Here is a tiny trained network, its code and every weight. The questions are about switching its units off for an input and a class, where a switched-off unit gives its printed mean instead of its output.

import numpy as np


def w(rows, s, z=0):
    codes = np.array(rows[::2]) - 128.0
    scale = np.full(codes.shape[1], s)
    scale[-1] = z or s
    return codes * scale


def f(y):
    return y / 2 * (1 + np.tanh(0.7978845608 * (y + 0.044715 * y**3)))


def log_softmax(a):
    a = a - a.max(-1, keepdims=True)
    return a - np.log(np.exp(a).sum(-1, keepdims=True))


def net(x, mask):
    res = np.array(x, float).reshape(1, 3) / 4 @ E
    y = f(res @ A[0][:, :-1].T + A[0][:, -1])
    res = res + np.where(mask, y, B[0][:, -1]) @ B[0][:, :-1]
    return log_softmax(res[-1] @ U[:, :-1].T + U[:, -1])


A, B = {}, {}
E = w([
[146,175,91,249,81,128],'x0',
[20,88,125,191,93,163],'x1',
[102,177,205,140,36,92],'x2',
],0.014)
A[0] = w([
[127,127,119,99,146,223,57],'N1',
[117,133,162,129,101,74,236],'N2',
[222,136,123,108,113,92,99],'N3',
[101,101,140,86,138,160,94],'N4',
[135,164,184,222,100,95,253],'N5',
[119,111,159,155,117,156,42],'N6',
[83,98,98,131,103,167,96],'N7',
[107,63,89,142,140,131,155],'N8',
[138,100,104,141,159,168,191],'N9',
[111,173,63,189,61,101,76],'N10',
[150,99,85,132,147,146,166],'N11',
[113,112,246,59,140,109,89],'N12',
[100,132,169,49,103,165,109],'N13',
[159,98,57,140,165,163,48],'N14',
[73,79,154,154,127,132,111],'N15',
[119,135,195,124,21,76,143],'N16',
[91,51,122,78,121,115,85],'N17',
[155,87,107,153,170,123,174],'N18',
[64,133,105,113,94,137,138],'N19',
[194,131,137,136,114,141,64],'N20',
[86,130,142,129,103,165,215],'N21',
[93,55,161,153,118,139,81],'N22',
[196,130,127,131,152,66,174],'N23',
[164,154,99,175,95,142,82],'N24',
[103,99,170,91,146,125,79],'N25',
[203,122,160,83,130,115,103],'N26',
[22,129,81,169,153,166,155],'N27',
],0.013,0.0065)
B[0] = w([
[247,193,140,151,111,153,154],'N1',
[166,117,145,54,115,66,195],'N2',
[68,199,110,67,78,231,198],'N3',
[172,176,106,202,186,129,166],'N4',
[138,137,89,109,161,70,252],'N5',
[204,117,114,165,3,205,137],'N6',
[139,229,133,75,103,180,166],'N7',
[139,160,169,58,109,95,179],'N8',
[204,70,176,82,134,36,184],'N9',
[138,149,74,211,163,126,212],'N10',
[140,158,203,148,76,33,179],'N11',
[184,142,96,184,181,115,216],'N12',
[174,155,100,209,210,112,185],'N13',
[213,166,165,145,73,95,186],'N14',
[119,156,83,78,90,160,174],'N15',
[224,110,204,95,68,65,239],'N16',
[203,162,114,167,190,144,179],'N17',
[136,149,220,132,64,32,182],'N18',
[123,168,120,68,106,137,167],'N19',
[139,153,101,132,115,193,150],'N20',
[108,132,98,58,117,101,180],'N21',
[115,198,112,92,92,231,165],'N22',
[71,197,94,55,112,136,200],'N23',
[106,134,97,220,191,169,180],'N24',
[199,127,85,203,205,180,166],'N25',
[52,196,133,112,128,182,197],'N26',
[113,202,124,78,130,124,217],'N27',
],0.0068,0.016)
U = w([
[97,200,77,69,98,201,99],'0',
[172,131,167,125,100,63,106],'1',
[167,165,43,249,175,158,118],'2',
[100,119,105,76,148,56,254],'3',
[59,66,172,176,129,160,92],'4',
[143,72,96,159,128,159,85],'5',
],0.012,0.0084)

Each question gives the input, the list of numbers given to net, and the class t.
The units are the neurons (one row each of A and B). Each row of codes is followed by its name. A weight is (code - 128) times the scale printed after its matrix; where a second scale follows, it is the last column's (A, B and U).
mask holds one flag per neuron, in row order. A switched-off neuron (its flag False) gives its mean, the last column of its row in B, instead of its output. The means were averaged over made-up inputs and are rounded, as every weight is.
A unit's drop is (log p(t) with every unit on - log p(t) with that unit switched off) / (log p(t) with every unit on - log p(t) with every unit switched off).
The circuit of an input: a set's keep is (log p(t) with only the set's units on - log p(t) with every unit switched off) / (log p(t) with every unit on - log p(t) with every unit switched off). Starting from the 12 units with the biggest drops (on a tie, the unit counted first), units are removed one at a time, each time the one whose removal leaves the highest keep (on an exact tie, the one counted first), for as long as the keep stays at least 0.8.
units of the circuit, in order: the units of the circuit, biggest drop first
most important unit: the unit with the biggest drop
k most important neurons: the k neurons with the biggest drops, biggest first
drop of u: that unit's drop, to one decimal
input [3,-6,-5], class 0: most important unit : N3
input [-8,6,-8], class 1: units of the circuit, in order : N18, N11, N14
input [3,6,-8], class 1: units of the circuit, in order : N9, N18
input [2,-1,-3], class 3: units of the circuit, in order : N17, N25
input [-3,-5,-3], class 0: 2 most important neurons : N3, N26
input [-7,5,-7], class 1: units of the circuit, in order : N18, N11, N14
input [-8,-8,-1], class 0: 3 most important neurons : N3, N26, N23
input [3,8,-8], class 0: 4 most important neurons : N27, N7, N22, N16
input [-1,-3,2], class 3: 4 most important neurons : N22, N7, N15, N27
input [0,1,3], class 3: 4 most important neurons : N14, N18, N11, N1
input [8,8,-8], class 0: 2 most important neurons : N27, N7
input [-2,2,3], class 3: 3 most important neurons : N14, N18, N11
input [0,2,-1], class 3: 4 most important neurons : N3, N26, N16, N23
input [-4,-5,4], class 0: units of the circuit, in order : N26
input [-6,-4,3], class 2: 2 most important neurons : N12, N13
input [-7,5,-5], class 2: drop of N17 : 0.2
input [-6,3,-4], class 2: drop of N16 : 0.1
input [-6,-5,-3], class 2: drop of N13 : 0.1
